Here is a tiny trained network, its code and every weight. The questions are about switching its units off for an input and a class, where a switched-off unit gives its printed mean instead of its output.

import numpy as np


def w(rows, s, z=0):
    codes = np.array(rows[::2]) - 128.0
    scale = np.full(codes.shape[1], s)
    scale[-1] = z or s
    return codes * scale


def norm(h):
    return h / np.sqrt((h * h).mean(-1, keepdims=True) + 1e-5)


def f(y):
    return y / 2 * (1 + np.tanh(0.7978845608 * (y + 0.044715 * y**3)))


def log_softmax(a):
    a = a - a.max(-1, keepdims=True)
    return a - np.log(np.exp(a).sum(-1, keepdims=True))


def net(x, mask):
    res = np.array(x, float).reshape(1, 2) / 4 @ E
    u = 0
    for l in range(4):
        y = f(norm(res) @ A[l][:, :-1].T + A[l][:, -1])
        res = res + np.where(mask[u : u + 4], y, B[l][:, -1]) @ B[l][:, :-1]
        u += 4
    return log_softmax(norm(res)[-1] @ U[:, :-1].T + U[:, -1])


A, B = {}, {}
E = w([
[231,72,254,44,85],'x0',
[67,150,86,113,202],'x1',
],0.00098)
A[0] = w([
[231,99,194,50,108,1],'L0N1',
[151,205,148,143,166,23],'L0N2',
[92,143,19,230,141,80],'L0N3',
[47,124,92,35,255,115],'L0N4',
],0.0033,0.0044)
B[0] = w([
[123,255,133,83,54,167],'L0N1',
[28,165,107,123,146,24],'L0N2',
[107,242,60,90,53,252],'L0N3',
[107,41,217,117,157,252],'L0N4',
],0.0046,0.0014)
A[1] = w([
[60,135,97,147,253,31],'L1N1',
[16,121,136,54,159,41],'L1N2',
[217,198,138,111,60,47],'L1N3',
[11,105,202,4,227,2],'L1N4',
],0.0041,0.0026)
B[1] = w([
[175,175,124,16,114,119],'L1N1',
[181,181,73,29,197,135],'L1N2',
[123,177,146,64,164,249],'L1N3',
[46,253,11,100,132,192],'L1N4',
],0.0039,0.0017)
A[2] = w([
[68,112,5,172,214,75],'L2N1',
[134,113,44,206,13,155],'L2N2',
[179,133,242,139,168,4],'L2N3',
[105,243,11,187,2,20],'L2N4',
],0.0038,0.0041)
B[2] = w([
[206,68,193,111,114,151],'L2N1',
[132,212,52,181,92,212],'L2N2',
[227,186,133,110,37,125],'L2N3',
[32,85,50,182,2,253],'L2N4',
],0.0054,0.0019)
A[3] = w([
[253,50,209,73,165,10],'L3N1',
[142,248,26,191,69,45],'L3N2',
[211,184,226,5,115,3],'L3N3',
[180,104,116,114,246,5],'L3N4',
],0.0049,0.004)
B[3] = w([
[90,73,174,5,109,210],'L3N1',
[178,124,252,142,161,191],'L3N2',
[224,57,130,163,5,251],'L3N3',
[54,25,224,255,39,103],'L3N4',
],0.0058,0.0034)
U = w([
[112,57,83,232,238,4],'0',
[242,19,224,9,7,253],'1',
[18,244,14,245,9,250],'2',
[3,242,5,24,222,232],'3',
[171,104,75,163,202,3],'4',
[10,12,219,6,234,214],'5',
[246,226,229,245,213,114],'6',
[166,106,79,163,201,3],'7',
],0.0068,0.0062)

Each question gives the input, the list of numbers given to net, and the class t.
The units are the neurons (one row each of A and B). Each row of codes is followed by its name. A weight is (code - 128) times the scale printed after its matrix; where a second scale follows, it is the last column's (A, B and U).
mask holds one flag per neuron, layer by layer. A switched-off neuron (its flag False) gives its mean, the last column of its row in B, instead of its output. The means were averaged over made-up inputs and are rounded, as every weight is.
A unit's drop is (log p(t) with every unit on - log p(t) with that unit switched off) / (log p(t) with every unit on - log p(t) with every unit switched off).
The circuit of an input: a set's keep is (log p(t) with only the set's units on - log p(t) with every unit switched off) / (log p(t) with every unit on - log p(t) with every unit switched off). Starting from the 12 units with the biggest drops (on a tie, the unit counted first), units are removed one at a time, each time the one whose removal leaves the highest keep (on an exact tie, the one counted first), for as long as the keep stays at least 0.8.
units of the circuit, in order: the units of the circuit, biggest drop first
most important unit: the unit with the biggest drop
top k neurons: the k neurons with the biggest drops, biggest first
top k neurons in layer l: the k neurons of layer l with the biggest drops, biggest first
drop when u is switched off: that unit's drop, to one decimal
input [-2,-6], class 6: top 3 neurons	[L0N3, L3N2, L0N4]
input [2,7], class 5: units of the circuit, in order	[L0N4, L3N3]
input [3,4], class 5: top 4 neurons	[L0N3, L2N2, L2N4, L3N3]
input [-7,5], class 3: top 3 neurons	[L0N4, L3N3, L1N2]
input [-7,6], class 3: most important unit	L0N4
input [0,0], class 0: top 2 neurons	[L0N1, L1N3]
input [-3,2], class 3: top 2 neurons in layer 0	[L0N4, L0N1]
input [-1,4], class 3: top 2 neurons	[L1N4, L0N3]
input [-2,-5], class 6: top 4 neurons	[L3N2, L1N4, L0N1, L0N3]
input [0,5], class 5: top 2 neurons in layer 0	[L0N4, L0N1]
input [-5,-3], class 2: top 2 neurons	[L2N4, L0N3]
input [0,8], class 5: top 2 neurons in layer 0	[L0N4, L0N1]
input [-3,-1], class 2: top 2 neurons	[L0N3, L2N4]
input [-8,8], class 3: units of the circuit, in order	[L3N3]
input [-7,7], class 3: top 2 neurons	[L0N4, L3N3]
input [5,6], class 5: top 2 neurons in layer 3	[L3N3, L3N4]
input [-1,-5], class 6: top 2 neurons in layer 0	[L0N1, L0N4]
input [1,6], class 5: top 2 neurons	[L0N4, L3N3]
input [-2,1], class 2: top 2 neurons in layer 1	[L1N3, L1N1]
input [-4,-3], class 2: units of the circuit, in order	[L2N4]
input [-3,1], class 2: drop when L2N4 is switched off	1.9
input [-3,5], class 3: drop when L1N4 is switched off	0.3
input [-2,4], class 3: drop when L1N4 is switched off	0.9
